Below is a small trained network, with its code and all its weights. Each question gives an input and a class and asks what happens when units are switched off, that is, made to give their printed mean instead of their output.

import numpy as np


def w(rows, s, z=0):
    codes = np.array(rows[::2]) - 128.0
    scale = np.full(codes.shape[1], s)
    scale[-1] = z or s
    return codes * scale


def f(y):
    return np.maximum(y, 0)


def log_softmax(a):
    a = a - a.max(-1, keepdims=True)
    return a - np.log(np.exp(a).sum(-1, keepdims=True))


def net(x, mask):
    res = np.array(x, float).reshape(1, 8) / 4 @ E
    y = f(res @ A[0][:, :-1].T + A[0][:, -1])
    res = res + np.where(mask, y, B[0][:, -1]) @ B[0][:, :-1]
    return log_softmax(res[-1] @ U[:, :-1].T + U[:, -1])


A, B = {}, {}
E = w([
[127,131,129,128],'x0',
[127,126,128,127],'x1',
[127,123,126,127],'x2',
[1,134,160,142],'x3',
[142,91,237,54],'x4',
[127,123,127,128],'x5',
[127,125,127,128],'x6',
[152,73,189,247],'x7',
],0.0067)
A[0] = w([
[109,151,78,36,89],'n1',
[127,152,123,115,21],'n2',
[120,154,97,56,110],'n3',
[125,141,89,148,85],'n4',
[210,130,105,108,63],'n5',
[5,124,136,120,57],'n6',
[135,138,161,160,69],'n7',
[123,147,88,144,81],'n8',
[137,122,139,146,186],'n9',
[126,149,124,84,109],'n10',
[110,148,87,50,123],'n11',
[153,136,181,199,131],'n12',
[124,134,96,149,81],'n13',
[119,140,73,159,65],'n14',
[120,106,113,130,3],'n15',
[123,136,135,131,101],'n16',
[123,134,102,144,87],'n17',
[131,142,128,129,78],'n18',
[133,130,139,142,93],'n19',
[125,136,154,113,73],'n20',
[153,116,216,73,17],'n21',
[240,124,98,108,40],'n22',
[139,112,175,86,63],'n23',
[125,146,109,137,106],'n24',
[127,127,112,134,114],'n25',
[142,125,199,90,30],'n26',
[149,111,168,192,102],'n27',
[130,117,101,145,70],'n28',
[137,135,148,152,72],'n29',
[43,127,148,136,43],'n30',
[208,110,102,113,22],'n31',
[50,125,139,129,49],'n32',
[111,112,118,131,34],'n33',
[152,102,170,199,61],'n34',
[123,149,87,162,72],'n35',
[129,147,126,112,57],'n36',
[119,156,112,112,99],'n37',
[121,134,85,154,68],'n38',
[120,135,74,161,58],'n39',
],0.016,0.0022)
B[0] = w([
[115,11,128,109,244],'n1',
[125,103,145,135,139],'n2',
[112,35,121,119,219],'n3',
[80,160,121,118,169],'n4',
[217,188,123,116,203],'n5',
[254,198,139,150,254],'n6',
[129,93,138,100,165],'n7',
[78,146,142,147,169],'n8',
[136,108,117,107,166],'n9',
[112,77,123,128,179],'n10',
[117,38,127,82,230],'n11',
[125,30,132,99,227],'n12',
[88,152,128,128,162],'n13',
[58,162,131,144,187],'n14',
[130,132,126,136,128],'n15',
[132,127,147,129,133],'n16',
[96,144,125,133,155],'n17',
[123,128,156,124,129],'n18',
[128,113,132,120,142],'n19',
[103,148,149,140,151],'n20',
[13,210,112,162,232],'n21',
[245,194,148,155,230],'n22',
[47,183,136,120,193],'n23',
[100,133,150,143,151],'n24',
[112,135,141,133,142],'n25',
[44,187,99,159,203],'n26',
[125,41,127,92,220],'n27',
[102,142,147,122,149],'n28',
[130,96,134,125,152],'n29',
[222,174,128,147,213],'n30',
[209,175,139,163,197],'n31',
[206,177,140,128,204],'n32',
[135,138,124,129,133],'n33',
[129,29,112,98,226],'n34',
[65,168,117,114,180],'n35',
[120,105,148,133,142],'n36',
[123,94,120,128,161],'n37',
[75,157,123,136,173],'n38',
[60,165,126,139,185],'n39',
],0.032,0.007)
U = w([
[114,27,138,90,248],'0',
[212,181,155,147,69],'1',
[3,189,132,156,69],'2',
],0.0068,0.0017)

Each question gives the input, the list of numbers given to net, and the class t.
The units are the neurons (one row each of A and B). Each row of codes is followed by its name. A weight is (code - 128) times the scale printed after its matrix; where a second scale follows, it is the last column's (A, B and U).
mask holds one flag per neuron, in row order. A switched-off neuron (its flag False) gives its mean, the last column of its row in B, instead of its output. The means were averaged over made-up inputs and are rounded, as every weight is.
A unit's drop is (log p(t) with every unit on - log p(t) with that unit switched off) / (log p(t) with every unit on - log p(t) with every unit switched off).
The circuit of an input: a set's keep is (log p(t) with only the set's units on - log p(t) with every unit switched off) / (log p(t) with every unit on - log p(t) with every unit switched off). Starting from the 12 units with the biggest drops (on a tie, the unit counted first), units are removed one at a time, each time the one whose removal leaves the highest keep (on an exact tie, the one counted first), for as long as the keep stays at least 0.8.
units of the circuit, in order: the units of the circuit, biggest drop first
top k neurons: the k neurons with the biggest drops, biggest first
drop when u is switched off: that unit's drop, to one decimal
input [5,6,-4,3,7,1,6,-5], class 2: units of the circuit, in order	(n21)
input [8,6,-1,0,7,-1,-4,-5], class 2: top 2 neurons	(n21; n26)
input [-3,-1,6,-8,3,-1,-7,7], class 1: top 3 neurons	(n22; n31; n5)
input [-4,-2,-4,-7,7,7,-7,-2], class 1: top 2 neurons	(n22; n5)
input [-4,-6,-4,-7,7,6,6,2], class 1: top 2 neurons	(n22; n5)
input [0,5,4,1,-4,-1,7,3], class 2: top 3 neurons	(n1; n11; n3)
input [-6,-4,-7,-8,2,4,-4,6], class 1: top 3 neurons	(n22; n31; n5)
input [2,0,2,0,-3,1,1,2], class 2: top 2 neurons	(n1; n11)
input [-7,-4,-1,4,-5,4,0,4], class 2: top 2 neurons	(n1; n11)
input [-2,8,-1,7,-6,-2,-2,-3], class 1: top 2 neurons	(n6; n30)
input [-4,5,0,3,0,-4,-2,2], class 1: top 3 neurons	(n1; n11; n3)
input [-2,-7,-4,6,-2,-8,8,2], class 1: drop when n9 is switched off	0.0
input [5,-4,3,6,-7,0,-1,5], class 2: drop when n39 is switched off	0.8
input [7,-6,-8,0,6,-7,-1,-4], class 2: units of the circuit, in order	(n21)
input [0,0,-2,-2,3,8,0,0], class 2: drop when n30 is switched off	0.1
input [-4,-8,-1,-4,2,8,3,-3], class 1: drop when n5 is switched off	0.4
